[128 = 0]

[126 118 167 126 102 133  94 139 160 110  94 187 132 133 105 142 144 132
 173 124 114 201 156 128 150 180 163  91  85 123 149 136 125 132  75  12
 148 137 145  70 144  99  92  43 165 121 144 137 152 151  89 114 155 123
  87 172 152 142 201 133 152 133 153 144 109 184 120 192 136 170  86 125
 115  42] | <46> Y
[123 156 126 125 112 146 111 125 115 127 135 114 119 127  82  88 159 125
 159 132 109 191 161  76 114  49 136 167 140 137 140 180 139 123 147 172
 132 120 137 140 127  86 174 155 142 138 137 163  95 114 118 133 110 138
 126 109 129 125  81 129 114 124 142 130 120 152  91  80 136 126 138 144
 136 184] | <51> F
[127 138 141 139 129 158 112 133 101 136 119 123  99 172 141 139 135 107
 144 142 100 119 166 130  96 116 160 143 141 108 135 161 109 156 122  72
 125 102 108 153 134 119 121 116 161 108 156 133 133 110 159 115 140 129
 180 123  89 125 117 127  95 161 124 190 155  91  67 124 125 103 139 136
 163  83] | <46> X
[118  88 158 128 104 123 108 150 170 116 143 147 105  91 120 170  97 115
 164 145  89 182 149 144  93 143 143 117 123  81 129 112 166 155  99 128
 123 141 124 103 134 113 117  46 224  98 205 139 142 104 142 116 138 124
 110 172 120 140 143 128 168 168 127 101 103 113 136 139 131 127  95  97
 136 147] | <46> Y
[101 161 134 118 129 130 101 118 127 125 137 125 141 148 134 120 124 143
 169  89 145 195 142 128 145 155 125 123 137 113 100 147 176 140 107 153
 158 145 157 135 113 124 147 186 136 120 205 123 104 133 171  71 166 147
 138 133 120 140 125 131 156  92 127 129 121 160 175 106 166 124 115 128
 110 111] | <51> F
[ 96  95 167 126 147 145 141 114 144 120 113 218 139 163  34 149  90 135
 209 128 124 168 176 118 148 148 144 114 137 109  87 211 100  39 100   4
 121  89 129  97 136 120 112 114 198 127 124 103 105  90  25 150 156 122
  97 136 176 152 252 109 103 135 120 116  64 237  53 180 154 127 108 129
 152  85] | <46> Y
[115 152 141 127 116 157 114  75 130 123 136 176 112 173  88 120 126 122
 208 145 116 203 186 129 122 128 133 135 133 101 100 194  61 117 124  89
 151 101 111 138 125 150 138 133 181  96 158 122  98 108 129 110 126 120
 113 133 131 125 134 117 101 132 116 145  86 152  63 130 149 137 153 130
 160  98] | <51> F
[118 109 149 119 128 138 154 147 134 112 130 151 143  84 130 117 129 103
 143 113 137 100 232 109 129 115 151 100 118 109 145 134 136 119 119 158
 109 130 121 122 122 141  85  70 126  84 105 106 135 129  80 136 112 117
 121 144 132 120 135 127 160 124 121  45 109 170 110 160 166 141  71 116
 108 131] | <46> Y
[146 133 123 123  99 125 106 123 119 122 165  64 148 113  96  97 145 130
  93 138  78 198 134 112 130  70 116 165 175 121 113 106 147 129 139 137
 127 148 128 118 117 134 171 102 124 134 165  99 158 124 171 128 101 151
 137 145 118 131  75 116 160 151 128 119 116 119 169  84 109 129 112 132
 125 147] | <51> H
[127 123 131 119 101 114 118 146 150 143 100 213 118 104 131 126 109 126
 136 131 104 184 215 147 114  80 134 136  93  84 149 135 150 137 110 126
 122 139 137 156 133 140 109 146 145 123 158 171 138 126 118 118 134 119
 114 146 118 139 162 140 140  85 130 105 136 108 118 124 179 126 102 118
 106  64] | <46> T
[104 115 141 121 111 153 106 137 132 124 127 132 134 131 131 114 122 132
 148 129  70 158 241 115 112 107 159 139 108  97 121 149 136 124 108 138
 133 141 149 137 111 133 117 125 150 112 166 106 121 144 130 111 131 146
 106 159 133 164 165 131 150  94 137 106 138 152 121 128 171 143  76 138
  69  91] | <46> Y
[116  97 131 148 121 112 115 156 181 104 110 180 115 112 122 150 107 131
 125 140 123 192 126 131 126 139 179 132 146  94 113  92 157 143 111  67
 137 104 116 133 128 159 127  92 185 120 168 127 141 143 121 127 142 137
 106 164  92 128 158 121 151 142 113 102 137 106 137 136  84 118 115 117
 150 131] | <46> X
[112 110 150 121 124 140 143 139 151 100 147 206 123 131 129 163  86 114
 148 150 103 136 182 151 129 139 159  88 111  85 108 132 153 125  94  66
 125 121 127 152 132 126  90 103 168  86 157 129 111 122 104 127 134  98
 105 159 128 140 234 125 136 122 126  98 105 135 101 200 158 137 101 129
 110  80] | <46> T
[155 154 124 127 108 127 123 115 123 124 136 177 139 163  98  85 132 143
 147 132 112 229 198 108 145  77 100 147 146 140 110 185 129  99 138  32
 151 150 138 127 108 164 172 131 108 108 156 131 106  98 115 116 113 134
 113 147 135 122  98 130 142  92 136 136  94 154 101 108 137 121 121 138
 102  44] | <51> F
[115 118 142 122 120 157  76 141 140 106 116 184 120 171 137 148 112 128
 163 154 106 151 169 153 140 173 136 145 140  91 112 114 170 146 100   4
 149 134 126 145 108 128 102  90 152  86 226 126 123 145 155  97 147 121
  84 151 120 135 206 126 148 106 113 164 127 128 116 165 153 108 109 100
 145  53] | <46> X
[134 104 149 116 124 149 115 125 125 114 125 141 102 151 124 156 110 112
 157 182  95 137 208 159 117 131 169  95 107  84 125 115 147 143 104  67
 125 117 131 118 138 119  98  65 181  85 172 134  92 122 134 114 120 108
 112 176 128 128 179 121 123 120 124 105 126 165  96 157 165 134  90  77
  95  43] | <46> T
[124 125 156 123 109 151 101 141 146 113 126 199 104 143 112 126 119 114
 173 136  97 174 218 100 132 140 197  87  99  94 158 150 142 103  91  33
 135 111 111 114 132 127  88  42 154  74 144 138 125 151  98 122 119 124
 104 166 135 154 189 133 129 126 133 107  98 165  92 176 146 139  85 111
  96  58] | <46> T
[142 151 119 125 124 128 104 122 112 119 144  89 151 146 145 122 123 124
 120 110  98 217 161 127 113  89 117 146 151 121  97 160 161 136 136 129
 147 136 149 133 100 149 165 140 138  98 167 134 121 110 173  94 125 139
  84 131 143 122  68 118 167 119 123 141 109 115 124  97 124 141 143 125
 114 142] | <51> R
[164 124 133 128 111 139 145 119 139 119 112 197 143 131 142 117 113 126
 111 139 112 177 214 137 150 108 150  74  79 121 144 146 130 114  98  14
 137 147 125  94 106 139 111  58 125  91 130 111 147 123  97 134 105 122
 102 167 141 134 159 150 165  97 126 115 108 158 104 157 132 151  70 103
  53  54] | <46> T
